Each row is followed by its class.
3	56	-58	-676	373	95	-186	-73	373	274	73	-59	-295	55	274	-185	-49	-476	-29	-192	-141	-54	-471	-242	179	146	169	-207	-27	151	-42	220	-434	-150	344	-185	-318 -> Malo
216	154	394	278	112	259	-122	-147	94	-113	-508	-105	141	-6	-439	-17	-111	-138	87	73	-529	-138	391	-41	-265	200	-267	135	-26	206	-147	42	315	123	-161	185	268 -> bemo
14	-84	-66	-28	56	219	328	423	131	8	-10	1	26	-68	31	120	420	-258	-22	142	-284	60	377	93	222	389	-114	39	-298	-136	78	516	-633	-57	46	296	-224 -> lakog
294	66	101	-410	97	214	552	-70	87	42	94	58	0	97	47	66	76	-345	81	31	-136	76	62	56	10	-24	-144	-1	-195	41	-129	269	-696	-111	-96	-6	10 -> dalo
-70	25	206	101	143	60	-286	-165	-79	-132	-472	-50	1	-68	-414	-158	-139	124	-126	333	136	-126	-36	36	-313	-391	5	-56	-17	-45	-290	-81	297	-50	-73	58	241 -> fevot
74	-284	124	20	-138	6	215	203	-339	235	-164	29	-209	179	109	-179	17	-187	429	-77	78	291	-301	-169	61	-59	-1	-73	-16	-44	-337	180	-52	-160	282	-226	-200 -> rit
-69	-252	200	34	-424	80	246	163	162	50	44	-140	-54	84	199	166	-170	-448	179	209	-92	-143	287	-287	415	317	-57	288	-101	65	-26	190	-801	475	-244	124	-223 -> vir
-199	-173	183	226	-358	47	241	0	241	21	42	-124	-95	126	119	210	-379	-131	254	288	-178	-261	29	-268	307	139	-153	176	18	185	-24	54	-472	533	-337	233	-75 -> dalo
-74	-290	272	454	-358	68	22	-34	105	124	25	-167	-23	68	-6	63	-390	-355	183	296	-181	-190	-121	-195	113	10	-226	226	-9	116	72	13	-481	407	-387	87	-192 -> ruk
161	99	181	-236	58	119	511	192	113	142	-74	155	-50	79	0	-44	-173	-309	299	111	-101	254	27	-138	23	-14	15	-102	-125	-27	-86	308	-625	-52	49	82	33 -> fovov
32	-132	221	-423	-56	313	899	40	272	-182	-373	-294	-65	114	-386	-347	292	253	-85	411	181	414	-166	-81	-343	-641	-140	-99	-113	124	-224	-1	-62	-85	14	-116	204 -> vir
-137	-14	133	118	-137	-62	661	204	284	242	-51	18	-290	142	141	176	-283	-145	519	307	-173	-55	202	-439	448	155	-54	184	81	100	-17	58	-691	514	-44	185	-47 -> vir
33	32	288	-91	158	101	83	11	195	-36	-476	-53	-18	54	-285	-232	-61	62	43	331	33	63	71	-85	-272	-266	14	-92	-122	-78	-110	53	-85	23	-50	105	243 -> bemo
-136	90	25	-522	300	38	-29	-46	315	201	-39	16	-165	38	45	-48	-122	-458	-27	-81	-218	-39	-108	-197	218	111	8	-221	-10	308	-304	209	-311	53	14	-3	-228 -> ruk
-49	-230	155	15	-303	79	309	-6	203	106	25	-142	-90	220	134	67	-255	-331	315	217	-104	-59	53	-197	321	145	-189	118	-16	55	-60	145	-720	403	-320	164	-232 -> fovov
14	29	279	-119	268	142	321	109	375	169	-257	-62	-82	104	-156	10	68	-303	252	191	-225	58	-125	-122	-26	82	-145	-212	-94	42	26	234	-461	-116	-76	105	-16 -> fevot
-112	82	-38	-326	160	84	-168	-59	166	228	-13	15	-138	22	173	5	-132	-444	-97	10	-328	-213	-399	-191	166	21	34	-164	-56	331	-111	137	-294	7	165	-166	-55 -> rit
79	-68	157	-8	-39	219	-53	167	130	-215	-527	11	155	-108	-322	-256	-42	315	-249	401	11	129	148	-123	-384	-510	184	-188	-72	-34	-89	6	-30	82	-5	143	413 -> bemo
40	-261	80	-9	-167	79	124	337	-147	133	-352	101	-70	-99	68	-102	62	159	293	-18	138	303	-118	-341	82	22	368	-164	169	-162	67	174	116	-132	345	-55	-86 -> dalo
25	-58	394	-19	42	231	151	-33	201	-16	-572	-153	-52	32	-305	-301	-124	50	113	324	-76	198	-53	-83	-339	-403	-153	-141	-114	-109	-193	33	-49	37	-65	87	256 -> lakog
75	-297	-110	4	-200	80	173	286	-324	39	-226	101	-64	-31	108	39	75	81	217	-3	101	256	-4	-305	100	-182	217	-121	91	32	-84	124	23	-160	438	-74	-131 -> rit
-151	-187	-37	-412	158	168	-182	19	146	68	-285	135	-30	-130	-96	202	-33	-150	-331	7	52	-171	-73	-144	-33	-90	319	-322	132	8	35	224	-150	-288	-110	-106	-163 -> dalo
211	-168	156	-133	-159	89	115	111	-204	-26	-407	65	-43	-93	-12	-78	-82	-59	330	-66	339	318	157	-269	32	84	319	-95	120	-167	13	47	91	-178	271	-1	-39 -> fevot
209	117	418	322	120	207	-127	-190	42	89	-473	-6	71	-1	-320	-204	-123	-1	365	33	-331	-133	48	47	-164	334	-224	202	-65	-48	14	23	461	142	-8	-7	253 -> fovov
-227	86	16	-257	28	6	-182	73	316	305	-174	266	2	-79	47	101	81	61	-93	137	-293	-171	-460	-288	127	-99	131	-393	58	400	-194	51	-11	157	-50	4	92 -> Malo
-15	-191	7	276	-195	115	-118	233	-205	166	-327	200	-131	-221	-26	-83	63	224	234	83	-99	94	-349	-291	51	-106	222	-135	122	49	-167	98	458	-49	454	-123	170 -> ruk
-34	-23	261	27	-6	207	145	-13	129	-92	-533	-230	76	26	-299	-146	-20	-34	44	347	98	85	135	-62	-197	-88	-93	102	-105	-85	-72	82	5	35	-27	211	75 -> fevot
6	-31	224	19	-302	-37	-117	-36	143	-50	10	-78	83	139	99	83	-474	-395	36	293	-158	-299	211	-235	301	152	9	243	-70	241	-85	173	-711	600	-429	327	-69 -> bemo
54	44	229	-117	147	59	393	153	185	114	-185	143	-44	38	-78	133	36	-167	348	198	-262	85	206	-129	84	161	-75	-125	-107	-53	1	271	-557	2	-73	294	-49 -> lakog
-31	-332	-22	-2	-251	131	308	283	-235	156	-275	41	-72	-7	52	-103	-10	6	148	-13	196	357	-100	-203	91	-199	161	-135	93	-35	45	171	17	-137	169	-137	-231 -> rit
9	104	9	-475	297	170	-207	-54	242	276	-216	-211	-182	-57	214	-50	-65	-598	-83	-11	-189	-162	-445	-234	244	132	49	-185	-45	284	-115	199	-231	-80	149	-91	-212 -> Malo
-60	-66	255	38	72	195	105	-38	122	-10	-594	-139	-31	-24	-278	-205	-55	110	-18	459	131	-45	-124	-38	-258	-316	-21	-77	-156	-65	37	-17	155	-47	-136	55	165 -> bemo
-31	-133	237	56	-9	195	262	31	133	-23	-552	-25	-39	-35	-402	-286	-9	144	112	403	-47	168	-9	-116	-324	-318	-45	-105	-14	-95	-105	49	103	43	107	-18	277 -> ruk
187	91	412	333	194	214	-300	-163	183	48	-429	-166	71	-25	-265	-301	-204	-162	184	57	-394	-204	-96	50	-208	331	-259	174	-132	14	-72	-20	363	243	-14	-22	289 -> ruk
82	-208	13	77	-219	159	17	252	-199	111	-272	107	-112	-87	86	-137	-58	-11	142	-29	79	223	-129	-312	111	-185	276	-94	77	-8	-72	202	36	-211	354	-117	-104 -> bemo
341	282	140	-128	474	-13	-518	45	348	249	-25	-345	-310	142	335	-423	49	-341	-152	-194	-228	-115	-725	-8	-71	93	170	114	-379	82	-18	198	23	-48	141	-17	100 -> rit
247	66	321	-106	148	64	125	6	210	52	-138	190	23	70	-62	18	-35	-53	253	-2	-77	6	80	-37	-40	128	-6	-34	-158	-56	35	230	-396	-14	-56	209	12 -> dalo
167	150	451	362	131	258	-298	-96	197	78	-504	-127	131	-62	-309	-340	-16	-25	74	22	-470	-156	-93	3	-229	223	-166	219	-172	14	44	60	425	34	60	-109	322 -> lakog
2	-3	177	35	30	206	167	67	289	-17	-436	-213	-44	1	-240	-267	82	-18	-176	260	-74	199	-20	48	-384	-397	-156	-95	-139	-171	-67	30	-24	-8	-25	-34	348 -> lakog
54	26	234	162	155	155	-116	37	41	102	-562	8	-35	-39	-203	-373	-99	220	-83	334	-52	59	-268	38	-353	-427	139	-105	-182	-220	113	115	106	-118	-88	91	246 -> rit
76	128	277	-113	113	18	98	27	214	57	-118	160	132	68	-19	358	-124	-289	348	122	-237	-27	165	-245	-66	108	-80	-150	-81	85	114	158	-477	-59	47	248	43 -> bemo
236	201	301	188	95	412	-84	-204	88	94	-486	-237	24	-131	-284	-251	15	-99	-111	31	-409	-18	-224	99	-275	-35	-267	138	-26	119	-158	40	484	76	-43	-41	391 -> dalo
18	65	265	-29	240	-55	292	148	237	-45	-249	224	73	11	-143	234	-270	8	523	236	-69	-175	95	-207	45	286	76	-153	61	-74	104	171	85	199	63	153	161 -> Malo
211	83	228	104	171	11	226	161	215	25	-159	-2	7	66	-41	-49	-30	-142	217	166	-170	11	49	-69	-17	24	-12	-30	-244	-38	-5	235	-364	-74	-90	153	134 -> ruk
69	-248	65	99	-206	98	138	271	-252	73	-297	106	-118	-99	82	-95	-49	111	279	-38	115	226	-34	-335	106	-36	302	-83	94	-52	-64	93	109	-181	328	-86	-132 -> dalo
160	-215	-92	46	-457	174	566	223	-24	218	-68	12	-26	36	283	163	256	-74	301	134	102	292	-204	-279	179	-401	-136	36	-7	116	-184	38	8	251	263	-129	60 -> fovov
10	18	116	73	-394	19	298	-172	28	165	54	-32	24	201	55	265	-140	-248	216	310	-322	-55	-226	-167	71	-143	-316	147	99	289	-358	-16	-317	506	-346	228	78 -> fovov
90	133	244	-357	265	57	339	53	94	169	-260	-9	-126	143	-25	136	50	-392	368	72	-278	239	18	-114	-25	124	-57	-282	-23	-112	-224	360	-492	-246	-29	249	37 -> rit
109	73	301	-137	212	96	157	114	190	45	-187	-57	-28	86	-74	-80	-65	-284	102	54	-90	116	-119	56	-48	9	-133	-148	-155	-83	-96	291	-364	-94	-106	154	-80 -> vir
176	43	344	620	49	230	-410	-85	84	-60	-504	-79	140	-96	-323	-255	14	99	42	144	-351	-273	-29	52	-225	98	-91	181	-132	-83	64	19	532	-2	-10	-28	328 -> fevot
188	108	232	-278	229	71	382	144	255	121	-207	50	34	97	-100	7	-72	-270	249	152	-19	125	18	-81	-3	109	-60	-131	-135	41	16	204	-574	28	-41	159	32 -> fovov
43	-11	230	35	95	187	65	6	144	-9	-567	-59	3	4	-308	-226	34	98	-112	359	-63	0	-1	-3	-308	-253	17	-20	-176	-46	26	86	40	4	-97	123	203 -> rit
30	-80	222	-33	151	178	-45	-43	154	-104	-571	-141	19	35	-335	-305	29	41	-88	317	-37	69	-14	-31	-376	-371	0	-180	-70	-120	-137	23	105	-90	-52	20	179 -> fevot
38	144	300	-17	202	99	20	-35	217	-131	-502	-72	5	78	-282	-283	-144	142	103	345	-46	-22	-68	-106	-222	-149	64	-3	-126	-36	-247	73	136	57	25	262	216 -> fevot
23	215	166	-328	222	-153	-163	-33	140	280	-64	281	-103	166	76	50	-296	-316	294	-126	-280	-82	-209	-342	93	187	180	-96	98	231	-365	134	-98	136	105	41	-92 -> fovov
327	159	229	322	133	-126	-582	5	432	178	-292	-11	-144	123	221	-69	72	-132	46	-26	-356	-471	-241	-287	-244	159	189	147	-316	62	-82	-185	227	59	125	-198	466 -> Malo
87	83	421	507	193	175	-276	-20	199	-1	-427	-109	156	15	-268	-293	-109	118	203	64	-394	-179	-67	25	-256	294	-174	105	-114	-67	88	-80	594	121	-56	13	218 -> bemo
-40	110	63	-223	276	-2	9	26	125	291	-136	105	-165	86	153	-33	-32	-357	173	6	-383	-128	-233	-252	145	156	47	-155	-171	329	41	132	-202	-107	193	-52	-234 -> rit
153	-111	-39	210	-234	73	175	216	-316	39	-98	169	-119	-38	135	67	73	106	239	-21	-190	43	-29	-297	84	-12	232	99	-17	113	-144	172	114	-213	345	-53	-15 -> dalo
-49	-295	140	340	-526	146	266	121	45	103	201	-89	-33	77	156	56	-431	-303	235	320	-319	-134	-139	-203	252	-6	-238	214	-92	253	-61	167	-697	608	-298	37	57 -> ruk
130	76	59	-157	151	104	-177	-3	325	226	-76	80	-155	55	107	3	-41	-403	-5	-87	-284	-136	-177	-199	107	67	-11	-77	-64	229	-244	94	-291	97	84	-6	-88 -> fovov
-77	-138	363	49	-254	14	249	65	279	118	-46	-29	-167	118	34	150	-375	-199	302	316	-203	-112	73	-385	279	72	-8	101	25	163	-26	128	-828	472	-421	342	-152 -> vir
-26	197	-104	-421	358	43	-163	-77	252	225	-28	89	-232	65	140	36	30	-391	-100	3	-311	-221	-248	-224	188	-61	-15	-157	-63	419	-401	103	-268	33	231	18	-160 -> bemo
-86	-221	187	164	-226	-76	-84	96	153	26	-5	-64	32	180	212	69	-244	-129	376	139	-167	-232	206	-207	455	420	4	114	-66	40	61	195	-427	531	-393	303	-224 -> fevot
135	-5	243	-143	147	-10	269	120	125	-16	-190	55	54	107	-37	10	-51	-156	421	121	-10	41	157	-153	162	110	-21	-186	-84	-10	32	217	-373	-39	71	54	28 -> bemo
15	14	180	140	26	164	382	140	169	26	-459	-133	-82	64	-281	-215	208	227	-26	531	-289	111	-144	-137	-387	-454	-4	-85	-207	124	-58	24	-50	-87	-177	126	350 -> fevot
145	187	410	457	149	218	-317	-109	215	88	-612	-17	116	-122	-324	-104	-59	80	163	198	-539	-329	-39	-69	-282	340	-149	158	-110	113	142	-49	612	222	-35	131	344 -> Malo
100	17	385	-64	163	266	194	-73	230	161	-646	297	-184	-1	-462	-395	-54	398	44	421	13	129	-216	-96	-313	-530	54	-85	-157	73	-166	111	-105	88	-62	374	29 -> rit
98	41	258	61	163	172	48	10	185	-25	-490	-54	-44	20	-346	-298	43	176	-13	300	-99	61	93	-66	-280	-310	35	-9	-136	-52	-142	81	-34	-26	-81	128	267 -> fevot
-116	-197	223	258	-335	7	245	51	125	117	-5	-18	-125	184	68	111	-310	-202	416	226	-202	-119	83	-260	270	172	-187	108	0	165	18	96	-526	401	-244	162	-121 -> bemo
198	172	109	-343	319	109	448	130	357	198	-63	71	-6	164	29	20	-4	-401	205	-3	-80	149	41	43	7	234	-135	-72	-190	-89	82	301	-687	-51	20	132	-75 -> fovov
-52	-250	284	361	-295	-4	101	63	184	33	-132	-72	-61	98	49	35	-463	-131	376	387	-131	-272	-6	-301	327	92	-70	151	-81	170	18	117	-472	535	-329	240	-68 -> ruk
